Below is a small trained network, with its code and all its weights. Each question gives an input and a target symbol and asks what happens when units are switched off, that is, made to give their printed mean instead of their output.

import numpy as np


def w(rows, s, z=0):
    codes = np.array(rows[::2]) - 128.0
    scale = np.full(codes.shape[1], s)
    scale[-1] = z or s
    return codes * scale


def norm(h):
    return h / np.sqrt((h * h).mean(-1, keepdims=True) + 1e-5)


def f(y):
    return np.maximum(y, 0)


def softmax(a):
    e = np.exp(a - a.max(-1, keepdims=True))
    return e / e.sum(-1, keepdims=True)


def log_softmax(a):
    a = a - a.max(-1, keepdims=True)
    return a - np.log(np.exp(a).sum(-1, keepdims=True))


def net(x, mask):
    ids = ['ΓΛΠΣΨηξτφω'.index(c) for c in x.split()]
    T = len(ids)
    res = E[ids] + P[:T]
    u = 0
    for l in range(2):
        r = norm(res)
        for j in range(3):
            rows = slice(2 * j, 2 * j + 2)
            q, k, v = (r @ M[l][rows].T for M in (Q, K, V))
            z = softmax(np.where(np.tri(T) > 0, q @ k.T / 2**0.5, -1e9)) @ v
            o = O[l][rows]
            res = res + np.where(mask[u + j], z, o[:, -1]) @ o[:, :-1]
        u += 3
        y = f(norm(res) @ A[l][:, :-1].T + A[l][:, -1])
        res = res + np.where(mask[u : u + 4], y, B[l][:, -1]) @ B[l][:, :-1]
        u += 4
    return log_softmax(norm(res)[-1] @ U[:, :-1].T + U[:, -1])


Q, K, V, O, A, B = {}, {}, {}, {}, {}, {}
E = w([
[83,117,100,160],'Γ',
[127,145,170,94],'Λ',
[144,255,81,149],'Π',
[50,130,99,80],'Σ',
[156,107,165,52],'Ψ',
[62,124,96,95],'η',
[97,151,234,232],'ξ',
[106,131,186,64],'τ',
[172,117,247,93],'φ',
[15,145,119,173],'ω',
],0.0099)
P = w([
[122,110,152,102],'0',
[114,105,117,102],'1',
[119,220,175,85],'2',
[137,145,143,66],'3',
[111,51,116,112],'4',
[114,212,164,103],'5',
[144,122,133,76],'6',
[116,1,145,123],'7',
[129,227,97,23],'8',
],0.0086)
Q[0] = w([
[178,58,98,82],'0.h1',
[249,173,40,198],'0.h1',
[140,134,172,100],'0.h2',
[106,142,166,87],'0.h2',
[181,77,154,183],'0.h3',
[103,77,188,119],'0.h3',
],0.012)
K[0] = w([
[96,185,174,119],'0.h1',
[165,250,38,128],'0.h1',
[155,145,134,115],'0.h2',
[161,143,91,127],'0.h2',
[169,62,133,127],'0.h3',
[129,68,93,164],'0.h3',
],0.014)
V[0] = w([
[192,128,26,161],'0.h1',
[2,117,177,82],'0.h1',
[96,147,82,127],'0.h2',
[164,55,80,172],'0.h2',
[189,61,52,165],'0.h3',
[150,103,153,167],'0.h3',
],0.0066)
O[0] = w([
[40,23,163,53,3],'0.h1',
[154,253,129,125,231],'0.h1',
[162,162,179,120,114],'0.h2',
[182,59,114,236,33],'0.h2',
[147,31,197,176,15],'0.h3',
[90,40,111,159,99],'0.h3',
],0.0042,0.0062)
A[0] = w([
[47,112,125,116,73],'0.n1',
[161,166,83,254,205],'0.n2',
[183,215,107,133,255],'0.n3',
[130,66,140,75,173],'0.n4',
],0.0087,0.0019)
B[0] = w([
[117,95,74,146,143],'0.n1',
[88,101,170,2,151],'0.n2',
[101,94,138,42,255],'0.n3',
[156,151,93,88,139],'0.n4',
],0.0096,0.009)
Q[1] = w([
[155,141,87,194],'1.h1',
[117,165,160,167],'1.h1',
[147,61,177,194],'1.h2',
[68,49,150,89],'1.h2',
[74,100,153,66],'1.h3',
[150,2,73,110],'1.h3',
],0.018)
K[1] = w([
[112,219,104,135],'1.h1',
[60,147,107,99],'1.h1',
[58,122,207,173],'1.h2',
[93,30,200,61],'1.h2',
[140,146,248,166],'1.h3',
[122,255,224,88],'1.h3',
],0.016)
V[1] = w([
[123,77,3,105],'1.h1',
[36,15,114,122],'1.h1',
[196,152,214,120],'1.h2',
[219,92,112,50],'1.h2',
[80,111,255,143],'1.h3',
[8,173,99,199],'1.h3',
],0.018)
O[1] = w([
[143,41,129,4,76],'1.h1',
[62,64,201,115,88],'1.h1',
[60,145,14,138,164],'1.h2',
[135,60,88,93,248],'1.h2',
[12,123,97,165,173],'1.h3',
[30,192,119,28,41],'1.h3',
],0.013,0.014)
A[1] = w([
[193,70,70,121,84],'1.n1',
[112,108,161,184,129],'1.n2',
[215,47,170,141,38],'1.n3',
[196,115,199,6,6],'1.n4',
],0.011,0.0023)
B[1] = w([
[80,158,144,86,255],'1.n1',
[82,108,153,149,157],'1.n2',
[57,118,55,80,179],'1.n3',
[187,131,255,247,198],'1.n4',
],0.013,0.0063)
U = w([
[80,12,166,133,211],'Γ',
[146,169,86,105,53],'Λ',
[152,113,161,137,203],'Π',
[149,154,152,131,113],'Σ',
[161,12,55,78,100],'Ψ',
[161,138,156,130,166],'η',
[21,142,134,181,75],'ξ',
[138,185,88,112,6],'τ',
[144,82,75,254,149],'φ',
[62,197,135,66,130],'ω',
],0.0093,0.0023)

Each question gives the input, a string of symbols that net reads in full, and the target symbol t.
The units are the heads (2 rows each of Q, K, V and O) and the neurons (one row each of A and B). Each row of codes is followed by its name. A weight is (code - 128) times the scale printed after its matrix; where a second scale follows, it is the last column's (O, A, B and U).
mask holds one flag per unit, layer by layer, with each layer's heads first. A switched-off unit (its flag False) gives its mean, the last column of its rows in O or B, instead of its output. The means were averaged over made-up inputs and are rounded, as every weight is.
A unit's drop is (log p(t) with every unit on - log p(t) with that unit switched off) / (log p(t) with every unit on - log p(t) with every unit switched off).
The circuit of an input: a set's keep is (log p(t) with only the set's units on - log p(t) with every unit switched off) / (log p(t) with every unit on - log p(t) with every unit switched off). Starting from the 12 units with the biggest drops (on a tie, the unit counted first), units are removed one at a time, each time the one whose removal leaves the highest keep (on an exact tie, the one counted first), for as long as the keep stays at least 0.8.
units of the circuit, in order: the units of the circuit, biggest drop first
unit that matters most: the unit with the biggest drop
top k neurons: the k neurons with the biggest drops, biggest first
top k neurons in layer l: the k neurons of layer l with the biggest drops, biggest first
heads that matter: for each layer, one digit per head in row order, 1 if its drop is at least 0.15 and else 0, layers parted by /
input φ φ ω φ φ τ τ φ φ, target φ: heads that matter	000 / 001
input ξ ξ φ Π, target ξ: heads that matter	000 / 101
input φ φ Γ Σ, target φ: units of the circuit, in order	[1.h3]
input Σ ω Γ Σ, target ω: heads that matter	110 / 001
input η Λ τ ω φ φ φ Γ η, target Γ: heads that matter	001 / 100
input ω Γ φ Ψ ω τ, target ω: heads that matter	000 / 001
input Ψ ω ξ ω φ Π Λ Ψ Σ, target Ψ: units of the circuit, in order	[1.h3; 1.h1]
input η φ Σ η φ φ ξ Ψ ξ, target Ψ: heads that matter	000 / 010
input Λ τ Ψ φ η Ψ φ ξ η, target ξ: units of the circuit, in order	[1.h1; 0.h3]
input ω ω φ η η ξ τ Σ, target ξ: heads that matter	000 / 011
input Λ φ ξ τ ω φ φ φ Λ, target φ: heads that matter	101 / 001
input ω Γ τ Ψ ξ φ, target ξ: units of the circuit, in order	[1.h3; 0.h3]
input Γ ω Γ Γ ω, target Γ: top 2 neurons in layer 1	[1.n1; 1.n3]
input Γ Γ Σ τ ω ω Ψ φ φ, target φ: heads that matter	001 / 101
input η η ξ Σ ξ, target ξ: units of the circuit, in order	[1.h3]
input Λ Γ Γ Π η, target Γ: units of the circuit, in order	[1.h1; 1.h2]
input Ψ τ ω Γ Γ ξ, target Γ: heads that matter	000 / 100
input ω Ψ Ψ ω ω, target Ψ: heads that matter	000 / 100
input φ τ Ψ ω Λ ω Σ φ τ, target φ: heads that matter	000 / 001
input Λ Σ ω Σ ω, target ω: unit that matters most	0.h1
input Λ τ ξ Σ ξ Ψ Λ φ Σ, target φ: units of the circuit, in order	[1.h3; 0.n2]
input ξ Γ τ ω Λ ξ Σ Σ, target ξ: top 2 neurons	[0.n3; 0.n4]
input Ψ η φ Ψ η Σ Ψ ω η, target ω: units of the circuit, in order	[1.h3; 0.n3]
